Below are the code and all the weights of a small trained network. Each question names an input and a class and asks about switching units off, where a switched-off unit gives its printed mean instead of its output.

import numpy as np


def w(rows, s, z=0):
    codes = np.array(rows[::2]) - 128.0
    scale = np.full(codes.shape[1], s)
    scale[-1] = z or s
    return codes * scale


def f(y):
    return y / 2 * (1 + np.tanh(0.7978845608 * (y + 0.044715 * y**3)))


def log_softmax(a):
    a = a - a.max(-1, keepdims=True)
    return a - np.log(np.exp(a).sum(-1, keepdims=True))


def net(x, mask):
    res = np.array(x, float).reshape(1, 3) / 4 @ E
    y = f(res @ A[0][:, :-1].T + A[0][:, -1])
    res = res + np.where(mask, y, B[0][:, -1]) @ B[0][:, :-1]
    return log_softmax(res[-1] @ U[:, :-1].T + U[:, -1])


A, B = {}, {}
E = w([
[220,158,61,33,111,162,160,81],'x0',
[167,55,126,89,139,158,190,242],'x1',
[46,152,120,175,137,175,252,98],'x2',
],0.012)
A[0] = w([
[43,160,186,207,140,107,152,162,171],'n1',
[220,77,152,82,86,89,25,183,254],'n2',
[133,254,104,163,66,64,81,22,231],'n3',
[86,172,114,110,72,194,220,87,118],'n4',
[135,79,90,125,134,191,234,133,215],'n5',
[61,117,119,184,150,163,184,222,120],'n6',
],0.0081,0.0057)
B[0] = w([
[79,106,176,212,150,87,130,63,217],'n1',
[70,130,61,35,120,16,9,120,251],'n2',
[124,184,188,135,142,46,112,68,240],'n3',
[210,175,121,105,116,185,134,28,187],'n4',
[221,97,136,77,35,119,171,75,209],'n5',
[104,121,164,168,132,54,125,128,199],'n6',
],0.012,0.015)
U = w([
[67,148,195,168,190,172,53,121,44],'0',
[15,133,100,159,182,121,184,84,3],'1',
[147,54,10,35,73,72,70,204,189],'2',
[192,163,93,50,67,184,204,71,180],'3',
[119,35,254,178,101,105,156,177,64],'4',
[84,175,155,99,118,45,51,4,214],'5',
[121,145,101,141,189,233,107,157,32],'6',
],0.009,0.0028)

Each question gives the input, the list of numbers given to net, and the class t.
The units are the neurons (one row each of A and B). Each row of codes is followed by its name. A weight is (code - 128) times the scale printed after its matrix; where a second scale follows, it is the last column's (A, B and U).
mask holds one flag per neuron, in row order. A switched-off neuron (its flag False) gives its mean, the last column of its row in B, instead of its output. The means were averaged over made-up inputs and are rounded, as every weight is.
A unit's drop is (log p(t) with every unit on - log p(t) with that unit switched off) / (log p(t) with every unit on - log p(t) with every unit switched off).
The circuit of an input: a set's keep is (log p(t) with only the set's units on - log p(t) with every unit switched off) / (log p(t) with every unit on - log p(t) with every unit switched off). Starting from all 6 units, units are removed one at a time, each time the one whose removal leaves the highest keep (on an exact tie, the one counted first), for as long as the keep stays at least 0.8.
circuit, biggest first: the units of the circuit, biggest drop first
k most important neurons: the k neurons with the biggest drops, biggest first
drop when u is switched off: that unit's drop, to one decimal
input [5,8,1], class 3: circuit, biggest first => n5
input [8,0,-7], class 2: circuit, biggest first => n1, n2
input [-3,1,0], class 4: circuit, biggest first => n2, n3
input [-2,4,5], class 4: 3 most important neurons => n2, n6, n3
input [5,-5,8], class 3: 2 most important neurons => n2, n4
input [-1,7,2], class 4: 3 most important neurons => n2, n6, n4
input [-1,0,1], class 1: 2 most important neurons => n2, n3
input [6,-3,5], class 3: drop when n2 is switched off => 0.1
input [-6,3,3], class 4: drop when n2 is switched off => 0.2
input [1,7,5], class 3: drop when n4 is switched off => 0.0
input [-6,2,4], class 4: drop when n2 is switched off => 0.3
